Below are the code and all the weights of a small trained network. Each question names an input and a class and asks about switching units off, where a switched-off unit gives its printed mean instead of its output.

import numpy as np


def w(rows, s, z=0):
    codes = np.array(rows[::2]) - 128.0
    scale = np.full(codes.shape[1], s)
    scale[-1] = z or s
    return codes * scale


def f(y):
    return np.maximum(y, 0)


def log_softmax(a):
    a = a - a.max(-1, keepdims=True)
    return a - np.log(np.exp(a).sum(-1, keepdims=True))


def net(x, mask):
    res = np.array(x, float).reshape(1, 7) / 4 @ E
    y = f(res @ A[0][:, :-1].T + A[0][:, -1])
    res = res + np.where(mask, y, B[0][:, -1]) @ B[0][:, :-1]
    return log_softmax(res[-1] @ U[:, :-1].T + U[:, -1])


A, B = {}, {}
E = w([
[60,187,138,213],'x0',
[166,169,155,59],'x1',
[180,101,125,83],'x2',
[128,159,246,50],'x3',
[3,53,163,106],'x4',
[188,61,183,255],'x5',
[102,6,69,139],'x6',
],0.0071)
A[0] = w([
[205,177,61,56,202],'N0',
[138,121,96,147,72],'N1',
[184,159,208,152,231],'N2',
[100,150,147,117,115],'N3',
[101,181,138,140,154],'N4',
[121,116,173,68,158],'N5',
[85,99,162,163,98],'N6',
[125,90,74,160,182],'N7',
[90,130,84,170,158],'N8',
[89,202,166,95,59],'N9',
[156,111,128,173,136],'N10',
[116,138,173,74,141],'N11',
[141,139,68,84,255],'N12',
[163,82,137,148,157],'N13',
[122,123,124,176,152],'N14',
[176,110,164,149,174],'N15',
[106,141,85,174,133],'N16',
[110,172,138,101,168],'N17',
[183,35,92,64,208],'N18',
[136,186,70,105,133],'N19',
[153,104,202,1,164],'N20',
[153,127,176,162,164],'N21',
[110,142,161,93,155],'N22',
[161,145,103,129,122],'N23',
[73,152,144,124,111],'N24',
],0.015,0.0042)
B[0] = w([
[117,171,75,178,228],'N0',
[97,75,135,158,150],'N1',
[182,195,205,116,207],'N2',
[151,137,170,116,158],'N3',
[190,91,133,132,171],'N4',
[127,139,198,81,194],'N5',
[63,54,25,185,175],'N6',
[112,1,96,75,200],'N7',
[108,103,36,130,188],'N8',
[88,125,183,122,196],'N9',
[147,81,186,80,171],'N10',
[118,115,216,60,191],'N11',
[251,206,26,114,201],'N12',
[147,77,164,24,176],'N13',
[171,54,128,137,169],'N14',
[238,231,185,85,175],'N15',
[97,59,90,103,177],'N16',
[143,217,162,128,180],'N17',
[222,139,121,119,231],'N18',
[141,221,17,144,178],'N19',
[211,105,178,123,253],'N20',
[238,102,160,72,171],'N21',
[111,158,216,118,178],'N22',
[140,189,48,134,155],'N23',
[141,96,135,102,171],'N24',
],0.0056,0.013)
U = w([
[130,252,137,156,120],'0',
[231,110,72,85,211],'1',
[254,131,254,41,150],'2',
[54,83,141,134,2],'3',
],0.009,0.0035)

Each question gives the input, the list of numbers given to net, and the class t.
The units are the neurons (one row each of A and B). Each row of codes is followed by its name. A weight is (code - 128) times the scale printed after its matrix; where a second scale follows, it is the last column's (A, B and U).
mask holds one flag per neuron, in row order. A switched-off neuron (its flag False) gives its mean, the last column of its row in B, instead of its output. The means were averaged over made-up inputs and are rounded, as every weight is.
A unit's drop is (log p(t) with every unit on - log p(t) with that unit switched off) / (log p(t) with every unit on - log p(t) with every unit switched off).
The circuit of an input: a set's keep is (log p(t) with only the set's units on - log p(t) with every unit switched off) / (log p(t) with every unit on - log p(t) with every unit switched off). Starting from the 12 units with the biggest drops (on a tie, the unit counted first), units are removed one at a time, each time the one whose removal leaves the highest keep (on an exact tie, the one counted first), for as long as the keep stays at least 0.8.
units of the circuit, in order: the units of the circuit, biggest drop first
unit that matters most: the unit with the biggest drop
k most important neurons: the k neurons with the biggest drops, biggest first
drop of u: that unit's drop, to one decimal
input [-3,-4,-2,-2,6,6,1], class 3: units of the circuit, in order	(N12, N6)
input [-8,7,-4,-7,-7,2,-8], class 0: unit that matters most	N0
input [0,-5,-1,-3,6,-7,-3], class 0: units of the circuit, in order	(N20, N13)
input [7,0,1,1,5,4,-3], class 3: units of the circuit, in order	(N6, N20)
input [8,0,-6,-5,1,4,-5], class 1: units of the circuit, in order	(N14, N8)
input [-4,1,-3,-1,5,5,5], class 1: units of the circuit, in order	(N6, N2)
input [-8,-4,7,-3,1,-7,-3], class 1: 2 most important neurons	(N0, N12)
input [2,-6,-5,-3,0,-4,3], class 3: 2 most important neurons	(N18, N20)
input [5,1,2,-3,2,3,-2], class 1: drop of N19	-0.1
input [0,3,0,-1,6,-1,4], class 3: drop of N18	-0.1
input [-1,0,-2,-2,-7,-7,-8], class 0: drop of N5	0.0
